Here is a tiny trained network, its code and every weight. The questions are about switching its units off for an input and a class, where a switched-off unit gives its printed mean instead of its output.

import numpy as np


def w(rows, s, z=0):
    codes = np.array(rows[::2]) - 128.0
    scale = np.full(codes.shape[1], s)
    scale[-1] = z or s
    return codes * scale


def norm(h):
    return h / np.sqrt((h * h).mean(-1, keepdims=True) + 1e-5)


def f(y):
    return y / 2 * (1 + np.tanh(0.7978845608 * (y + 0.044715 * y**3)))


def log_softmax(a):
    a = a - a.max(-1, keepdims=True)
    return a - np.log(np.exp(a).sum(-1, keepdims=True))


def net(x, mask):
    res = np.array(x, float).reshape(1, 6) / 4 @ E
    u = 0
    for l in range(2):
        y = f(norm(res) @ A[l][:, :-1].T + A[l][:, -1])
        res = res + np.where(mask[u : u + 12], y, B[l][:, -1]) @ B[l][:, :-1]
        u += 12
    return log_softmax(norm(res)[-1] @ U[:, :-1].T + U[:, -1])


A, B = {}, {}
E = w([
[86,82,242,112,172,27],'x0',
[58,37,192,150,82,211],'x1',
[211,102,150,107,78,133],'x2',
[119,78,65,95,155,107],'x3',
[130,129,129,127,128,129],'x4',
[172,152,185,54,254,219],'x5',
],0.005)
A[0] = w([
[138,178,37,124,70,206,1],'L0N0',
[92,34,67,31,133,125,49],'L0N1',
[107,9,159,104,81,164,129],'L0N2',
[58,76,134,130,103,204,25],'L0N3',
[195,80,140,181,128,83,158],'L0N4',
[86,153,127,147,120,97,87],'L0N5',
[85,122,206,134,90,190,82],'L0N6',
[147,155,126,6,133,230,211],'L0N7',
[29,48,89,148,146,216,119],'L0N8',
[2,167,91,246,239,143,111],'L0N9',
[119,61,39,51,102,75,109],'L0N10',
[149,216,211,238,78,131,148],'L0N11',
],0.0078,0.0044)
B[0] = w([
[72,168,72,166,144,191,175],'L0N0',
[88,220,218,26,42,89,136],'L0N1',
[194,203,142,176,123,149,209],'L0N2',
[73,161,179,187,112,123,157],'L0N3',
[196,64,98,166,151,186,162],'L0N4',
[180,62,131,105,142,127,129],'L0N5',
[151,176,142,103,130,67,175],'L0N6',
[110,128,134,114,177,194,254],'L0N7',
[151,198,148,176,134,140,206],'L0N8',
[255,59,128,74,64,179,202],'L0N9',
[68,173,124,66,120,190,170],'L0N10',
[71,179,97,50,120,160,205],'L0N11',
],0.0081,0.005)
A[1] = w([
[59,143,194,113,77,250,179],'L1N0',
[71,52,76,165,58,105,128],'L1N1',
[140,52,187,120,169,69,177],'L1N2',
[142,96,229,104,117,46,118],'L1N3',
[160,176,149,44,137,195,252],'L1N4',
[106,132,174,126,151,47,247],'L1N5',
[223,157,35,50,148,94,185],'L1N6',
[149,139,147,3,35,152,140],'L1N7',
[163,115,70,144,49,152,207],'L1N8',
[115,143,97,156,2,75,128],'L1N9',
[141,201,62,95,185,84,151],'L1N10',
[255,105,144,133,80,159,86],'L1N11',
],0.0095,0.0031)
B[1] = w([
[144,115,133,152,128,43,232],'L1N0',
[164,96,183,73,171,173,151],'L1N1',
[139,117,56,153,95,203,156],'L1N2',
[78,143,2,175,160,237,162],'L1N3',
[91,49,96,92,70,75,255],'L1N4',
[114,226,102,145,82,204,151],'L1N5',
[178,142,203,201,96,123,205],'L1N6',
[64,149,41,109,26,86,184],'L1N7',
[134,50,118,139,202,164,189],'L1N8',
[126,143,208,18,210,126,185],'L1N9',
[59,143,236,192,73,88,169],'L1N10',
[182,14,64,206,98,57,168],'L1N11',
],0.0073,0.0098)
U = w([
[120,181,33,186,142,205,143],'0',
[211,49,115,139,54,91,148],'1',
[175,184,252,237,92,82,111],'2',
[170,107,206,7,198,138,123],'3',
[60,190,121,55,32,67,113],'4',
[108,105,143,160,102,102,255],'5',
[102,158,92,158,182,11,48],'6',
[95,159,91,158,240,6,29],'7',
],0.013,0.0093)

Each question gives the input, the list of numbers given to net, and the class t.
The units are the neurons (one row each of A and B). Each row of codes is followed by its name. A weight is (code - 128) times the scale printed after its matrix; where a second scale follows, it is the last column's (A, B and U).
mask holds one flag per neuron, layer by layer. A switched-off neuron (its flag False) gives its mean, the last column of its row in B, instead of its output. The means were averaged over made-up inputs and are rounded, as every weight is.
A unit's drop is (log p(t) with every unit on - log p(t) with that unit switched off) / (log p(t) with every unit on - log p(t) with every unit switched off).
The circuit of an input: a set's keep is (log p(t) with only the set's units on - log p(t) with every unit switched off) / (log p(t) with every unit on - log p(t) with every unit switched off). Starting from the 12 units with the biggest drops (on a tie, the unit counted first), units are removed one at a time, each time the one whose removal leaves the highest keep (on an exact tie, the one counted first), for as long as the keep stays at least 0.8.
circuit, biggest first: the units of the circuit, biggest drop first
unit that matters most: the unit with the biggest drop
k most important neurons: the k neurons with the biggest drops, biggest first
top k neurons in layer l: the k neurons of layer l with the biggest drops, biggest first
input [-7,7,-8,-1,5,6], class 1: circuit, biggest first	[L0N9]
input [1,-5,3,-1,-2,-6], class 3: 3 most important neurons	[L0N9; L1N9; L0N2]
input [-2,-6,5,4,4,-6], class 2: 3 most important neurons	[L1N6; L0N9; L1N10]
input [6,7,6,-6,1,-8], class 3: circuit, biggest first	[L1N9; L1N1; L1N6]
input [5,7,-2,-2,5,3], class 2: 3 most important neurons	[L0N2; L0N8; L1N7]
input [4,7,-6,1,-3,7], class 2: top 3 neurons in layer 0	[L0N8; L0N3; L0N11]
input [-5,-7,-3,8,7,-3], class 4: top 2 neurons in layer 1	[L1N11; L1N10]
input [-3,-3,-4,4,5,7], class 3: 2 most important neurons	[L0N7; L1N11]
input [-5,-6,-7,7,2,-5], class 1: circuit, biggest first	[L0N9; L1N6]
input [7,5,6,0,-7,-4], class 0: circuit, biggest first	[L1N3; L1N4]
input [4,-3,-8,8,-2,5], class 1: top 2 neurons in layer 0	[L0N9; L0N11]
input [3,7,-7,-3,-2,0], class 1: 2 most important neurons	[L0N9; L1N11]
input [-1,6,-5,-8,-5,6], class 4: circuit, biggest first	[L1N4; L0N6; L1N8]
input [-5,-4,-4,7,-6,-5], class 4: unit that matters most	L0N10
input [2,7,-4,0,-5,-3], class 2: 2 most important neurons	[L0N3; L0N8]
input [5,-4,-2,0,2,5], class 0: 2 most important neurons	[L0N11; L1N2]
input [-7,3,6,-5,2,-2], class 0: 4 most important neurons	[L0N0; L0N9; L0N1; L1N11]
input [4,8,5,5,2,7], class 2: 2 most important neurons	[L0N2; L0N9]
input [-1,0,-3,8,-1,-7], class 4: top 2 neurons in layer 0	[L0N10; L0N1]
input [-2,-3,5,-8,5,-6], class 4: 2 most important neurons	[L0N11; L1N7]
